Here is a tiny trained network, its code and every weight. The questions are about switching its units off for an input and a class, where a switched-off unit gives its printed mean instead of its output.

import numpy as np


def w(rows, s, z=0):
    codes = np.array(rows[::2]) - 128.0
    scale = np.full(codes.shape[1], s)
    scale[-1] = z or s
    return codes * scale


def norm(h):
    return h / np.sqrt((h * h).mean(-1, keepdims=True) + 1e-5)


def f(y):
    return y / 2 * (1 + np.tanh(0.7978845608 * (y + 0.044715 * y**3)))


def log_softmax(a):
    a = a - a.max(-1, keepdims=True)
    return a - np.log(np.exp(a).sum(-1, keepdims=True))


def net(x, mask):
    res = np.array(x, float).reshape(1, 7) / 4 @ E
    u = 0
    for l in range(2):
        y = f(norm(res) @ A[l][:, :-1].T + A[l][:, -1])
        res = res + np.where(mask[u : u + 7], y, B[l][:, -1]) @ B[l][:, :-1]
        u += 7
    return log_softmax(norm(res)[-1] @ U[:, :-1].T + U[:, -1])


A, B = {}, {}
E = w([
[112,135,186,68,134,125,160,112,121,88],'x0',
[122,155,155,161,145,124,59,166,108,72],'x1',
[136,148,173,98,81,111,194,150,135,168],'x2',
[176,180,125,221,181,84,138,86,178,128],'x3',
[135,69,84,114,159,140,182,69,157,43],'x4',
[188,176,105,99,107,166,173,81,122,68],'x5',
[171,253,152,113,68,171,120,140,36,141],'x6',
],0.0057)
A[0] = w([
[15,60,188,124,174,128,124,149,190,85,54],'0.n0',
[91,83,204,93,161,85,173,119,170,87,61],'0.n1',
[70,118,122,78,54,137,103,214,78,211,61],'0.n2',
[92,102,157,155,206,105,121,128,215,145,76],'0.n3',
[79,19,76,201,187,97,119,133,163,159,31],'0.n4',
[149,182,150,196,130,142,2,150,62,84,2],'0.n5',
[174,241,135,183,87,135,166,105,146,168,29],'0.n6',
],0.0052,0.0042)
B[0] = w([
[230,149,214,164,118,25,188,147,89,84,228],'0.n0',
[111,122,143,59,190,87,99,185,41,81,186],'0.n1',
[19,102,243,120,59,177,148,52,109,216,213],'0.n2',
[87,57,107,147,116,58,106,217,128,129,206],'0.n3',
[189,128,51,171,164,25,142,100,223,241,255],'0.n4',
[59,225,51,140,253,171,76,189,94,95,191],'0.n5',
[249,199,155,121,195,82,246,78,85,163,204],'0.n6',
],0.0052,0.0027)
A[1] = w([
[155,71,54,44,128,223,172,71,137,28,24],'1.n0',
[145,45,65,188,168,112,83,152,239,194,31],'1.n1',
[71,107,204,61,13,168,86,131,121,211,17],'1.n2',
[122,69,103,80,150,99,159,83,144,27,122],'1.n3',
[188,245,143,135,97,144,156,157,94,144,108],'1.n4',
[215,194,158,153,110,115,126,89,116,151,62],'1.n5',
[62,205,75,157,178,215,3,177,92,100,2],'1.n6',
],0.0057,0.0031)
B[1] = w([
[115,164,70,67,48,255,118,107,197,114,209],'1.n0',
[60,109,76,198,96,122,97,34,188,183,255],'1.n1',
[50,120,209,205,81,174,178,151,34,226,210],'1.n2',
[125,101,132,72,71,135,117,169,139,91,229],'1.n3',
[202,122,134,162,233,98,120,69,139,148,233],'1.n4',
[211,90,145,101,136,106,192,142,129,158,180],'1.n5',
[77,174,77,178,139,130,29,241,81,59,195],'1.n6',
],0.0069,0.0039)
U = w([
[124,129,80,60,42,234,136,105,161,73,126],'0',
[124,66,184,74,144,53,135,173,122,57,8],'1',
[53,119,210,134,63,171,154,142,38,209,136],'2',
[92,63,63,184,131,58,103,92,212,165,232],'3',
[246,177,150,133,181,121,182,82,107,162,202],'4',
[101,201,92,177,179,157,22,180,66,90,23],'5',
],0.012,0.0013)

Each question gives the input, the list of numbers given to net, and the class t.
The units are the neurons (one row each of A and B). Each row of codes is followed by its name. A weight is (code - 128) times the scale printed after its matrix; where a second scale follows, it is the last column's (A, B and U).
mask holds one flag per neuron, layer by layer. A switched-off neuron (its flag False) gives its mean, the last column of its row in B, instead of its output. The means were averaged over made-up inputs and are rounded, as every weight is.
A unit's drop is (log p(t) with every unit on - log p(t) with that unit switched off) / (log p(t) with every unit on - log p(t) with every unit switched off).
The circuit of an input: a set's keep is (log p(t) with only the set's units on - log p(t) with every unit switched off) / (log p(t) with every unit on - log p(t) with every unit switched off). Starting from the 12 units with the biggest drops (on a tie, the unit counted first), units are removed one at a time, each time the one whose removal leaves the highest keep (on an exact tie, the one counted first), for as long as the keep stays at least 0.8.
circuit, biggest first: the units of the circuit, biggest drop first
unit that matters most: the unit with the biggest drop
k most important neurons: the k neurons with the biggest drops, biggest first
k most important neurons of layer l: the k neurons of layer l with the biggest drops, biggest first
drop of u: that unit's drop, to one decimal
input [6,-1,4,0,3,-8,-5], class 1: 2 most important neurons	0.n0, 0.n1
input [-1,2,-7,-7,-5,8,-8], class 0: 3 most important neurons of layer 1	1.n0, 1.n3, 1.n4
input [7,7,8,1,-6,4,1], class 4: unit that matters most	1.n4
input [6,-1,-1,7,-7,-7,3], class 4: 4 most important neurons	0.n6, 1.n4, 1.n5, 0.n1
input [8,-3,-1,-3,1,-3,-7], class 1: 2 most important neurons of layer 0	0.n0, 0.n1
input [-4,-5,0,-5,-4,8,0], class 2: circuit, biggest first	1.n2, 0.n2
input [5,-5,-4,4,5,6,5], class 0: 2 most important neurons	1.n0, 0.n0
input [3,1,0,0,-4,0,7], class 4: 2 most important neurons	0.n6, 1.n4
input [-1,1,6,5,-8,-2,-1], class 4: circuit, biggest first	0.n6, 1.n4
input [-6,-4,2,0,5,8,-7], class 0: 3 most important neurons	1.n0, 1.n3, 1.n4
input [-2,-1,-1,0,-6,3,-2], class 2: 3 most important neurons	0.n2, 1.n2, 0.n0
input [-8,3,3,-2,-6,-2,-4], class 2: 3 most important neurons	0.n2, 1.n2, 1.n4
input [5,2,1,0,-2,6,-4], class 0: drop of 0.n6	0.2
input [8,7,7,-2,-2,7,7], class 4: drop of 1.n4	0.3
input [-8,2,4,5,8,-8,7], class 4: circuit, biggest first	0.n6
input [5,-2,0,3,4,4,-3], class 0: drop of 1.n0	0.2
